Here is a tiny trained network, its code and every weight. The questions are about switching its units off for an input and a class, where a switched-off unit gives its printed mean instead of its output.

import numpy as np


def w(rows, s, z=0):
    codes = np.array(rows[::2]) - 128.0
    scale = np.full(codes.shape[1], s)
    scale[-1] = z or s
    return codes * scale


def norm(h):
    return h / np.sqrt((h * h).mean(-1, keepdims=True) + 1e-5)


def f(y):
    return np.maximum(y, 0)


def log_softmax(a):
    a = a - a.max(-1, keepdims=True)
    return a - np.log(np.exp(a).sum(-1, keepdims=True))


def net(x, mask):
    res = np.array(x, float).reshape(1, 8) / 4 @ E
    u = 0
    for l in range(4):
        y = f(norm(res) @ A[l][:, :-1].T + A[l][:, -1])
        res = res + np.where(mask[u : u + 4], y, B[l][:, -1]) @ B[l][:, :-1]
        u += 4
    return log_softmax(norm(res)[-1] @ U[:, :-1].T + U[:, -1])


A, B = {}, {}
E = w([
[127,117,134,131,128],'x0',
[128,129,130,129,126],'x1',
[126,128,129,124,129],'x2',
[248,132,115,150,158],'x3',
[113,66,123,116,225],'x4',
[127,130,124,127,126],'x5',
[127,124,134,125,127],'x6',
[134,199,251,116,164],'x7',
],0.0027)
A[0] = w([
[137,150,165,164,22,100],'0.n0',
[161,139,149,186,2,4],'0.n1',
[126,127,124,119,127,102],'0.n2',
[139,128,55,159,102,51],'0.n3',
],0.004,0.0021)
B[0] = w([
[104,167,82,64,208,249],'0.n0',
[111,211,31,2,213,211],'0.n1',
[131,130,127,122,128,128],'0.n2',
[117,70,103,122,70,186],'0.n3',
],0.0045,0.0017)
A[1] = w([
[100,96,75,132,118,60],'1.n0',
[255,130,123,115,112,10],'1.n1',
[132,128,134,137,124,65],'1.n2',
[246,139,99,107,117,11],'1.n3',
],0.005,0.0011)
B[1] = w([
[181,133,168,126,98,226],'1.n0',
[2,137,155,235,150,243],'1.n1',
[127,127,138,121,121,128],'1.n2',
[36,141,141,180,157,250],'1.n3',
],0.0049,0.0019)
A[2] = w([
[164,148,202,115,137,30],'2.n0',
[3,121,159,45,12,6],'2.n1',
[129,148,207,108,155,94],'2.n2',
[37,85,154,73,92,158],'2.n3',
],0.0037,0.0015)
B[2] = w([
[155,108,119,130,59,161],'2.n0',
[112,134,125,252,213,253],'2.n1',
[168,81,109,133,49,211],'2.n2',
[173,137,124,193,156,249],'2.n3',
],0.0045,0.0021)
A[3] = w([
[136,192,188,92,94,166],'3.n0',
[127,25,149,79,254,6],'3.n1',
[100,172,230,112,149,181],'3.n2',
[108,62,25,137,41,193],'3.n3',
],0.0046,0.0013)
B[3] = w([
[155,68,113,84,126,195],'3.n0',
[112,255,83,68,77,218],'3.n1',
[165,41,87,136,94,253],'3.n2',
[182,114,234,90,129,239],'3.n3',
],0.0054,0.0029)
U = w([
[61,131,144,253,177,255],'0',
[224,37,178,101,66,86],'1',
[118,228,71,26,138,41],'2',
],0.0077,0.00089)

Each question gives the input, the list of numbers given to net, and the class t.
The units are the neurons (one row each of A and B). Each row of codes is followed by its name. A weight is (code - 128) times the scale printed after its matrix; where a second scale follows, it is the last column's (A, B and U).
mask holds one flag per neuron, layer by layer. A switched-off neuron (its flag False) gives its mean, the last column of its row in B, instead of its output. The means were averaged over made-up inputs and are rounded, as every weight is.
A unit's drop is (log p(t) with every unit on - log p(t) with that unit switched off) / (log p(t) with every unit on - log p(t) with every unit switched off).
The circuit of an input: a set's keep is (log p(t) with only the set's units on - log p(t) with every unit switched off) / (log p(t) with every unit on - log p(t) with every unit switched off). Starting from the 12 units with the biggest drops (on a tie, the unit counted first), units are removed one at a time, each time the one whose removal leaves the highest keep (on an exact tie, the one counted first), for as long as the keep stays at least 0.8.
circuit, biggest first: the units of the circuit, biggest drop first
k most important neurons: the k neurons with the biggest drops, biggest first
top k neurons in layer l: the k neurons of layer l with the biggest drops, biggest first
drop when u is switched off: that unit's drop, to one decimal
input [-8,7,5,4,-3,-3,8,-2], class 0: circuit, biggest first	1.n1
input [-3,-1,1,-4,5,-3,2,-3], class 2: circuit, biggest first	3.n1, 1.n1
input [-7,-5,-5,8,2,2,-8,-6], class 0: top 2 neurons in layer 1	1.n1, 1.n3
input [5,-3,-8,4,-5,7,0,-2], class 2: 2 most important neurons	0.n1, 0.n0
input [5,2,-6,4,6,-7,1,-4], class 2: 2 most important neurons	3.n1, 2.n1
input [4,8,6,-7,1,3,4,8], class 1: circuit, biggest first	3.n2, 1.n1
input [1,8,2,4,-6,2,6,3], class 2: 2 most important neurons	0.n1, 0.n0
input [-7,-4,-7,1,7,-4,-5,7], class 1: 2 most important neurons	3.n2, 0.n0
input [-7,-5,-8,-3,5,8,-2,-5], class 1: 4 most important neurons	3.n3, 0.n0, 0.n1, 1.n0
input [-2,-1,-4,5,3,-4,-5,-4], class 0: 4 most important neurons	1.n1, 1.n3, 3.n2, 2.n2
input [-7,-2,5,-4,1,1,1,6], class 1: circuit, biggest first	1.n1, 3.n2
input [1,3,6,-3,-1,-4,-8,-6], class 1: 3 most important neurons	3.n3, 1.n1, 1.n3
input [6,1,4,7,8,-5,-1,3], class 2: top 2 neurons in layer 2	2.n1, 2.n3
input [-8,8,3,-2,7,-3,4,1], class 2: circuit, biggest first	3.n1
input [-7,4,-3,-6,-7,0,-4,-8], class 1: top 2 neurons in layer 3	3.n3, 3.n1
input [0,-6,-6,-3,5,5,-1,-5], class 1: 3 most important neurons	3.n3, 0.n0, 0.n1
input [-7,1,-1,7,-6,6,-6,2], class 0: 3 most important neurons	1.n1, 1.n3, 3.n1
input [-8,2,-2,2,7,7,6,-4], class 2: top 2 neurons in layer 3	3.n1, 3.n2
input [2,-8,-1,0,8,-6,8,2], class 2: drop when 3.n1 is switched off	0.8
input [-3,-5,-5,3,-8,2,-3,-3], class 2: circuit, biggest first	0.n1
input [-4,2,2,4,6,0,-5,8], class 1: drop when 0.n0 is switched off	0.2
input [3,6,2,-1,1,-5,-3,-6], class 1: drop when 3.n3 is switched off	0.1
input [3,-1,8,5,1,-4,3,0], class 0: drop when 0.n3 is switched off	0.0
